Below are the code and all the weights of a small trained network. Each question names an input and a target symbol and asks about switching units off, where a switched-off unit gives its printed mean instead of its output.

import numpy as np


def w(rows, s, z=0):
    codes = np.array(rows[::2]) - 128.0
    scale = np.full(codes.shape[1], s)
    scale[-1] = z or s
    return codes * scale


def f(y):
    return np.maximum(y, 0)


def softmax(a):
    e = np.exp(a - a.max(-1, keepdims=True))
    return e / e.sum(-1, keepdims=True)


def log_softmax(a):
    a = a - a.max(-1, keepdims=True)
    return a - np.log(np.exp(a).sum(-1, keepdims=True))


def net(x, mask):
    ids = ['αγδεξφ'.index(c) for c in x.split()]
    T = len(ids)
    res = E[ids] + P[:T]
    q, k, v = (res @ M[0].T for M in (Q, K, V))
    z = softmax(np.where(np.tri(T) > 0, q @ k.T / 3**0.5, -1e9)) @ v
    res = res + np.where(mask[0], z, O[0][:, -1]) @ O[0][:, :-1]
    y = f(res @ A[0][:, :-1].T + A[0][:, -1])
    res = res + np.where(mask[1:17], y, B[0][:, -1]) @ B[0][:, :-1]
    return log_softmax(res[-1] @ U[:, :-1].T + U[:, -1])


Q, K, V, O, A, B = {}, {}, {}, {}, {}, {}
E = w([
[156,239,96,92],'α',
[89,116,57,151],'γ',
[123,109,107,137],'δ',
[134,83,138,100],'ε',
[31,251,196,45],'ξ',
[101,52,113,67],'φ',
],0.014)
P = w([
[69,153,157,144],'0',
[141,137,181,198],'1',
[37,195,90,122],'2',
[172,114,155,180],'3',
[70,159,55,112],'4',
[206,65,144,218],'5',
[11,211,117,131],'6',
[221,71,105,165],'7',
[124,116,2,95],'8',
[253,30,100,194],'9',
[61,165,75,125],'10',
[198,87,137,188],'11',
],0.0092)
Q[0] = w([
[163,132,133,126],'h1',
[109,103,119,158],'h1',
[64,153,5,69],'h1',
],0.029)
K[0] = w([
[141,123,171,125],'h1',
[151,116,84,167],'h1',
[253,87,38,110],'h1',
],0.026)
V[0] = w([
[165,90,251,113],'h1',
[151,166,96,124],'h1',
[141,147,148,199],'h1',
],0.018)
O[0] = w([
[249,62,1,23,2],'h1',
[126,195,158,180,149],'h1',
[142,115,141,214,118],'h1',
],0.01,0.0034)
A[0] = w([
[132,177,159,57,64],'n1',
[141,112,83,94,89],'n2',
[123,39,124,173,138],'n3',
[80,171,103,94,121],'n4',
[79,147,122,135,195],'n5',
[133,25,137,215,65],'n6',
[157,152,74,184,41],'n7',
[141,129,147,147,55],'n8',
[95,128,108,176,103],'n9',
[70,125,96,117,70],'n10',
[129,89,119,131,132],'n11',
[226,177,133,135,119],'n12',
[240,131,234,116,142],'n13',
[107,87,201,70,61],'n14',
[167,9,183,194,96],'n15',
[204,133,163,161,254],'n16',
],0.015,0.0056)
B[0] = w([
[149,111,35,134,168],'n1',
[185,150,114,125,186],'n2',
[44,168,133,89,190],'n3',
[132,109,227,135,200],'n4',
[121,130,41,102,254],'n5',
[96,242,116,99,200],'n6',
[126,127,55,95,148],'n7',
[114,111,131,87,142],'n8',
[168,91,174,136,212],'n9',
[89,125,199,167,164],'n10',
[103,129,153,155,157],'n11',
[48,118,205,142,159],'n12',
[166,239,136,86,164],'n13',
[174,132,213,105,155],'n14',
[193,4,158,143,200],'n15',
[146,89,60,214,191],'n16',
],0.028,0.0093)
U = w([
[122,19,74,222,217],'α',
[107,255,185,209,83],'γ',
[5,142,43,57,172],'δ',
[157,217,79,73,131],'ε',
[105,61,173,126,136],'ξ',
[219,180,208,214,2],'φ',
],0.0087,0.0043)

Each question gives the input, a string of symbols that net reads in full, and the target symbol t.
The units are the heads (3 rows each of Q, K, V and O) and the neurons (one row each of A and B). Each row of codes is followed by its name. A weight is (code - 128) times the scale printed after its matrix; where a second scale follows, it is the last column's (O, A, B and U).
mask holds one flag per unit, heads first, then neurons. A switched-off unit (its flag False) gives its mean, the last column of its rows in O or B, instead of its output. The means were averaged over made-up inputs and are rounded, as every weight is.
A unit's drop is (log p(t) with every unit on - log p(t) with that unit switched off) / (log p(t) with every unit on - log p(t) with every unit switched off).
The circuit of an input: a set's keep is (log p(t) with only the set's units on - log p(t) with every unit switched off) / (log p(t) with every unit on - log p(t) with every unit switched off). Starting from the 12 units with the biggest drops (on a tie, the unit counted first), units are removed one at a time, each time the one whose removal leaves the highest keep (on an exact tie, the one counted first), for as long as the keep stays at least 0.8.
circuit, biggest first: the units of the circuit, biggest drop first
unit that matters most: the unit with the biggest drop
k most important neurons: the k neurons with the biggest drops, biggest first
input δ ξ δ ε δ ε ε α α γ α ε, target φ: 4 most important neurons	[n13 n15 n5 n2]
input δ α δ ξ ε, target ξ: circuit, biggest first	[n6 n16]
input δ ε φ ε δ ε δ α α, target α: circuit, biggest first	[n6]
input α ε δ ε δ γ α δ φ α ξ, target α: 3 most important neurons	[n1 n5 n6]
input δ ξ δ ξ ε δ δ ε δ ε δ ξ, target ε: circuit, biggest first	[n1 n13]
input δ φ ε φ γ δ α, target δ: 2 most important neurons	[n15 n9]
input δ ε δ α α δ α, target δ: circuit, biggest first	[n7 h1 n12]
input φ ε ε α δ ξ ε φ φ, target φ: circuit, biggest first	[h1 n2 n5 n10]
input δ δ ε φ α, target φ: circuit, biggest first	[n4 h1 n5]
input ξ ξ ε, target ξ: circuit, biggest first	[n6 n4 h1]
input γ γ ε ξ γ, target ξ: circuit, biggest first	[n9 n5 n4 h1]
input γ ε α ε γ, target ε: circuit, biggest first	[h1 n2]
input φ δ γ ε δ α δ ξ α, target ξ: circuit, biggest first	[n4 n6]
input ε ε ε α φ δ γ α, target γ: unit that matters most	n13
input φ γ γ δ γ ξ ξ, target ξ: 3 most important neurons	[n4 n6 n5]
input ε δ δ α δ ξ, target ε: circuit, biggest first	[n13 n1]
input δ γ ε ε φ α φ, target α: 4 most important neurons	[n6 n5 n3 n13]
input ξ α δ α δ δ ε α δ φ ε, target φ: 3 most important neurons	[n5 n2 n3]
input δ δ φ φ γ, target φ: circuit, biggest first	[h1 n2 n4 n10]
input α ε δ ε δ δ δ ξ γ δ ε γ, target δ: 2 most important neurons	[n6 n3]
input ε ε ε ξ γ α δ φ ξ, target φ: 3 most important neurons	[n4 n10 n2]
input φ ε ε γ, target δ: 2 most important neurons	[n6 n5]
input φ α γ ξ δ, target ξ: 2 most important neurons	[n9 n6]
